What each symbol does to the elements:
ku: q713->q930, q749->q523, q590->q202, q902->q314, q764->q259, q813->q789, q360->q590, q667->q954, q721->q890, q341->q456, q954->q458, q150->q492, q718->q445, q992->q184, q716->q73, q807->q746, q458->q713, q77->q770, q373->q667, q492->q807, q202->q594, q910->q624, q466->q858, q860->q551, q408->q721, q767->q969, q78->q716, q259->q767, q89->q32, q734->q420, q229->q535, q32->q538, q46->q466, q314->q979, q624->q221, q930->q46, q594->q822, q85->q387, q551->q341, q694->q167, q73->q182, q456->q133, q186->q557, q133->q360, q343->q229, q822->q734, q387->q749, q523->q408, q260->q333, q27->q694, q557->q260, q167->q902, q746->q860, q538->q373, q333->q77, q70->q572, q420->q810, q979->q85, q572->q78, q184->q150, q221->q813, q445->q566, q182->q89, q566->q27, q535->q186, q810->q343, q770->q910, q969->q70, q725->q790, q790->q992, q890->q725, q789->q764, q858->q718
ve: q713->q667, q749->q979, q590->q456, q902->q27, q764->q221, q813->q910, q360->q341, q667->q32, q721->q749, q341->q746, q954->q538, q150->q790, q718->q46, q992->q890, q716->q70, q807->q184, q458->q373, q77->q557, q373->q89, q492->q992, q202->q133, q910->q333, q466->q713, q860->q492, q408->q387, q767->q789, q78->q969, q259->q813, q89->q716, q734->q202, q229->q420, q32->q73, q46->q458, q314->q694, q624->q77, q930->q954, q594->q360, q85->q902, q551->q807, q694->q445, q73->q572, q456->q860, q186->q343, q133->q551, q343->q734, q822->q590, q387->q314, q523->q85, q260->q535, q27->q718, q557->q229, q167->q566, q746->q150, q538->q182, q333->q186, q70->q259, q420->q594, q979->q167, q572->q767, q184->q725, q221->q770, q445->q466, q182->q78, q566->q858, q535->q810, q810->q822, q770->q260, q969->q764, q725->q408, q790->q721, q890->q523, q789->q624, q858->q930
ra: q713->q466, q749->q721, q590->q822, q902->q85, q764->q969, q813->q259, q360->q594, q667->q713, q721->q790, q341->q360, q954->q930, q150->q746, q718->q27, q992->q492, q716->q89, q807->q551, q458->q46, q77->q624, q373->q458, q492->q860, q202->q734, q910->q813, q466->q445, q860->q456, q408->q725, q767->q572, q78->q182, q259->q70, q89->q373, q734->q343, q229->q557, q32->q667, q46->q718, q314->q387, q624->q789, q930->q858, q594->q420, q85->q523, q551->q133, q694->q314, q73->q32, q456->q590, q186->q333, q133->q202, q343->q186, q822->q810, q387->q408, q523->q890, q260->q770, q27->q902, q557->q77, q167->q979, q746->q341, q538->q954, q333->q910, q70->q716, q420->q229, q979->q749, q572->q73, q184->q807, q221->q764, q445->q694, q182->q538, q566->q167, q535->q260, q810->q535, q770->q221, q969->q78, q725->q184, q790->q150, q890->q992, q789->q767, q858->q566
ko: q713->q594, q749->q221, q590->q458, q902->q333, q764->q890, q813->q408, q360->q954, q667->q360, q721->q764, q341->q538, q954->q590, q150->q78, q718->q343, q992->q70, q716->q807, q807->q73, q458->q202, q77->q979, q373->q133, q492->q716, q202->q713, q910->q387, q466->q420, q860->q89, q408->q789, q767->q790, q78->q492, q259->q725, q89->q551, q734->q466, q229->q566, q32->q341, q46->q734, q314->q77, q624->q749, q930->q822, q594->q930, q85->q910, q551->q32, q694->q557, q73->q746, q456->q373, q186->q694, q133->q667, q343->q445, q822->q46, q387->q624, q523->q813, q260->q902, q27->q186, q557->q167, q167->q260, q746->q182, q538->q456, q333->q314, q70->q184, q420->q858, q979->q770, q572->q150, q184->q572, q221->q523, q445->q229, q182->q860, q566->q535, q535->q27, q810->q718, q770->q85, q969->q992, q725->q767, q790->q969, q890->q259, q789->q721, q858->q810
bu: q713->q822, q749->q813, q590->q713, q902->q77, q764->q725, q813->q721, q360->q458, q667->q590, q721->q259, q341->q373, q954->q202, q150->q716, q718->q229, q992->q572, q716->q746, q807->q182, q458->q594, q77->q85, q373->q360, q492->q73, q202->q930, q910->q749, q466->q810, q860->q32, q408->q764, q767->q992, q78->q807, q259->q790, q89->q341, q734->q858, q229->q27, q32->q456, q46->q420, q314->q770, q624->q523, q930->q734, q594->q46, q85->q624, q551->q538, q694->q260, q73->q860, q456->q667, q186->q167, q133->q954, q343->q566, q822->q466, q387->q221, q523->q789, q260->q314, q27->q557, q557->q902, q167->q333, q746->q89, q538->q133, q333->q979, q70->q150, q420->q718, q979->q910, q572->q492, q184->q78, q221->q408, q445->q535, q182->q551, q566->q186, q535->q694, q810->q445, q770->q387, q969->q184, q725->q969, q790->q70, q890->q767, q789->q890, q858->q343

The rows follow the links: the fewer symbols apart two elements are, the more alike their rows tend to be.

Each row is also shifted at random along 8 hidden directions that mean nothing.

Some elements, each with a row of numbers:
q333: [-70,-16,-6,23,21,21,18,10,-13,-3,-15,-9,13,-27,-21,-14,2,-24,46,-23,8,-45,-12,1,-19,6,-3,-15,35,-23,-39,-12,-68,8,-14,-24,15,26,-9,16,-30,22,-10]
q764: [-124,-28,-52,71,10,-1,36,31,-38,-9,-37,-43,29,-11,0,61,0,-14,49,-48,-44,-44,-48,42,0,-52,6,2,35,-28,-37,-1,26,26,-52,0,70,19,9,-39,-61,10,-25]
q557: [-33,0,2,33,28,0,37,56,-10,-30,8,7,12,-21,-16,78,2,21,32,-20,-28,14,-18,10,-21,9,-13,-7,27,5,7,-21,-15,4,-5,-21,37,12,5,-43,13,30,32]
q32: [2,-7,-3,-24,9,32,-35,-24,15,4,-1,15,-3,8,13,17,-2,20,-3,12,-5,24,-15,39,26,-18,12,14,-14,-11,-2,32,41,8,-14,7,2,-27,36,36,1,19,-23]
q78: [9,-13,-19,55,-18,-1,-1,16,-10,18,-6,-21,-5,30,8,32,6,-8,42,-10,0,12,-25,7,15,-25,3,20,-8,-9,5,16,-5,26,-10,19,24,-5,20,-17,-22,16,2]
q954: [-3,3,18,-88,10,34,-35,-40,36,0,-6,22,-14,-17,6,-45,-8,-18,-36,28,20,-31,-2,29,16,2,16,-4,-13,-31,-25,28,29,6,-13,-10,-4,-14,-5,87,12,-5,-56]
q343: [-33,19,18,-100,2,-48,10,14,14,-16,9,4,5,-48,-7,-2,-11,-32,-56,15,-6,-16,19,1,-11,17,-9,-22,1,16,20,-15,19,-23,4,-18,-2,11,-44,7,37,-29,-9]
q807: [-3,2,-18,-20,-2,4,33,-1,10,-17,-13,-12,-4,13,9,45,-13,15,-2,-4,-22,-66,-30,15,14,-29,22,5,-8,-45,-17,12,-20,27,-29,5,50,-9,-9,-30,5,-31,-28]
q221: [96,-1,-5,-18,-24,-50,-22,46,-19,7,12,-4,19,48,-13,41,6,-35,8,-15,-23,63,21,3,-10,23,-26,-15,7,49,40,-23,36,-26,22,6,-9,12,-5,-15,32,32,41]
q202: [-73,-7,16,-60,13,37,-6,-27,32,14,-9,2,-17,-43,-9,-48,-6,-35,26,19,51,-68,-22,10,11,0,17,0,-2,-59,-36,29,-111,28,-20,-21,9,2,-9,81,-15,7,-53]
q341: [-43,4,-15,-42,26,27,-32,-63,5,-2,9,24,14,-13,13,27,-2,86,-22,12,-29,63,10,35,34,-25,16,11,-20,20,23,31,1,-30,-6,13,-41,-49,64,-11,0,7,2]
q73: [42,11,-11,9,-3,-1,21,-3,7,-18,16,2,-6,27,10,53,-6,96,-19,2,11,3,-11,7,15,-20,18,13,-23,-9,19,8,-2,11,2,17,40,-22,14,-28,14,-23,13]
q930: [88,13,54,3,-14,19,16,15,44,1,-8,18,-52,6,10,-45,2,-103,-2,35,-5,-55,-11,-50,-14,35,-3,12,-14,-40,-20,-1,5,39,7,-10,-15,8,-44,-1,42,-22,-19]
q387: [51,-17,3,36,8,40,-4,9,-6,-6,-21,6,1,33,-12,-28,5,-44,33,-19,-9,-42,-7,-3,-22,19,-4,-14,30,-27,-51,-15,7,14,-7,-13,9,23,-11,27,-11,23,-15]
q716: [-1,-2,-20,6,-2,8,16,-13,1,-3,-10,-9,-1,19,11,36,-4,16,10,-5,-29,-23,-19,8,17,-26,16,10,-9,-23,-5,14,-20,13,-18,14,16,-16,14,-41,-5,-15,-11]
q314: [42,14,10,-90,-26,-87,18,54,-5,1,5,-14,16,1,-20,37,-5,-104,-5,-5,-49,3,26,-24,-20,33,-28,-31,11,34,41,-38,-36,-30,13,-12,-17,26,-52,-56,56,-4,26]
q229: [-60,-4,11,-25,29,17,-12,9,4,-11,6,16,10,-40,-13,3,0,14,1,0,17,14,-2,29,-8,11,-7,-10,19,5,-7,-1,8,-7,-3,-24,10,6,7,50,-2,30,-4]
q770: [29,-4,-3,37,18,10,2,20,-19,-15,2,12,18,17,-10,32,7,15,16,-19,-38,37,10,0,-18,17,-13,-11,23,25,2,-23,23,-19,8,-6,-10,6,16,-35,8,29,33]
q46: [-58,8,11,-31,34,8,7,7,10,-6,27,24,7,-41,-12,76,0,56,33,11,-15,64,-5,14,11,6,-4,5,-3,17,43,12,-101,-14,5,-13,-16,-24,45,-32,25,41,39]
q572: [56,-11,-13,-40,-12,17,-25,-1,10,-3,-6,-6,0,44,-5,-4,-8,17,-4,-7,47,-45,-19,43,11,-13,16,-6,-2,-38,-30,18,23,27,-14,2,63,4,-10,91,-7,7,-44]
q718: [-36,-8,26,30,14,36,-22,-12,8,18,-4,16,-14,-32,-2,-62,10,-43,23,13,20,14,3,-14,-7,19,-8,7,8,0,-19,6,-8,3,7,-14,-41,6,9,43,-17,27,-5]
q167: [41,-10,12,10,53,66,-32,8,0,-35,-8,51,18,13,-6,41,7,8,0,-12,-77,50,1,43,-15,22,-12,-13,33,15,-23,-8,126,-20,-8,-21,-15,-9,39,8,25,61,4]
q734: [32,20,40,82,10,35,50,6,24,-24,7,20,-45,-13,15,-24,3,23,-16,21,10,-38,-10,-57,-21,18,4,19,-12,-28,-14,-10,7,30,14,-6,2,0,-20,-44,18,-40,12]

Start, symbols taken left to right, then the element you end at.
Answer with the element's name.
[-43,-19,-8,65,-11,3,-4,29,0,27,-16,-21,-15,2,19,46,9,-64,58,1,-30,25,-48,17,22,-33,-1,36,-8,-14,6,29,27,40,-26,14,16,-9,29,-28,-23,32,-9]
ve ra ko ve bu: q860
[75,-6,24,-2,-25,9,-47,3,22,39,5,8,-29,32,11,-17,10,-71,29,27,11,51,-6,-5,20,10,-8,25,-26,3,20,29,12,18,9,13,-35,-15,19,36,16,37,-3]
ko ra ko bu ve ko ve ku: q373
[2,1,-12,-57,2,-26,20,31,-6,-28,-10,-10,22,1,-19,23,-12,-21,-18,-23,-12,-58,-1,22,-20,6,-3,-33,28,-12,-21,-26,15,-4,-14,-19,51,29,-43,13,13,-12,-20]
ve ve ku ko ra: q979
[41,4,-4,-25,9,2,-16,-22,-14,-9,14,15,21,13,-17,-31,0,59,-25,-10,22,17,39,-4,-14,24,-5,-26,12,30,1,-21,-16,-39,24,-6,-22,5,-1,25,5,1,22]
ko bu ra ra ku ko ku ku: q78
[46,-28,-10,117,0,81,-19,-38,-13,17,-27,-3,-13,52,6,-78,13,0,49,-19,23,-38,-11,-17,-4,-6,13,12,12,-41,-68,10,-2,28,-7,11,-11,5,23,37,-60,17,-22]
ku ra ko ku bu ko bu ko: q32
[34,-3,6,-47,6,10,-10,-11,1,-11,-16,9,11,6,-16,-50,-3,-42,-15,-10,-5,-46,21,-4,-21,27,-3,-31,23,-9,-36,-21,3,-14,1,-17,-12,22,-31,39,7,-2,-21]
ra ra ve ve ku ku: q387
[69,-8,-19,38,10,18,-7,6,-21,-9,6,11,19,52,-10,55,5,58,31,-23,-30,48,6,10,-2,3,-4,-4,10,20,10,-9,-8,-16,8,7,-1,-10,39,-35,5,36,39]
ko ra bu bu ve: q969
[-13,11,-2,-55,37,2,3,-13,-6,-45,-5,27,30,-21,-4,26,-8,27,-61,-10,-73,8,26,22,-16,11,-5,-31,22,26,-5,-25,91,-45,-4,-16,-17,-4,-4,-34,29,-13,1]
ku ve ve bu ve ku: q718
[22,7,34,73,15,32,12,22,18,-5,12,25,-31,-7,10,25,10,1,25,18,-17,42,-16,-23,-5,14,-8,27,-9,-1,13,6,16,21,10,-2,-15,-13,24,-37,20,23,29]
ra ve ve ku ko ra ra ko: q229
[-41,-5,18,101,-5,55,8,-42,16,23,-8,-6,-45,-19,20,-100,7,14,16,21,76,-48,-21,-39,6,-13,19,35,-19,-47,-42,25,-33,45,1,9,-8,-2,4,41,-52,-27,-27]
ku ve ra ko ve bu ve: q32
[34,14,40,-73,-6,0,-17,-17,34,9,7,20,-23,-19,-4,-71,-3,-53,-31,33,36,-23,21,-23,-7,35,-4,-10,-12,-8,-3,0,-23,-3,18,-14,-35,5,-33,58,31,-14,-19]
ko ko bu bu ra: q167
[90,-5,-12,-32,-23,-23,-4,20,-6,11,1,-10,9,55,-14,35,0,-33,35,-13,-13,2,5,-6,-1,11,-5,-12,2,1,14,-9,-69,-4,6,7,1,6,-6,-16,21,21,17]
ko ra ra ra bu ko bu ku: q954
[-35,14,-9,-90,33,-16,30,2,-3,-51,-2,14,32,-31,-16,43,-16,39,-56,-15,-46,-39,15,26,-19,8,3,-39,26,4,-8,-28,24,-33,-13,-24,25,7,-26,-24,31,-26,-7]
ve ve ko ku ra ra ra ra: q789
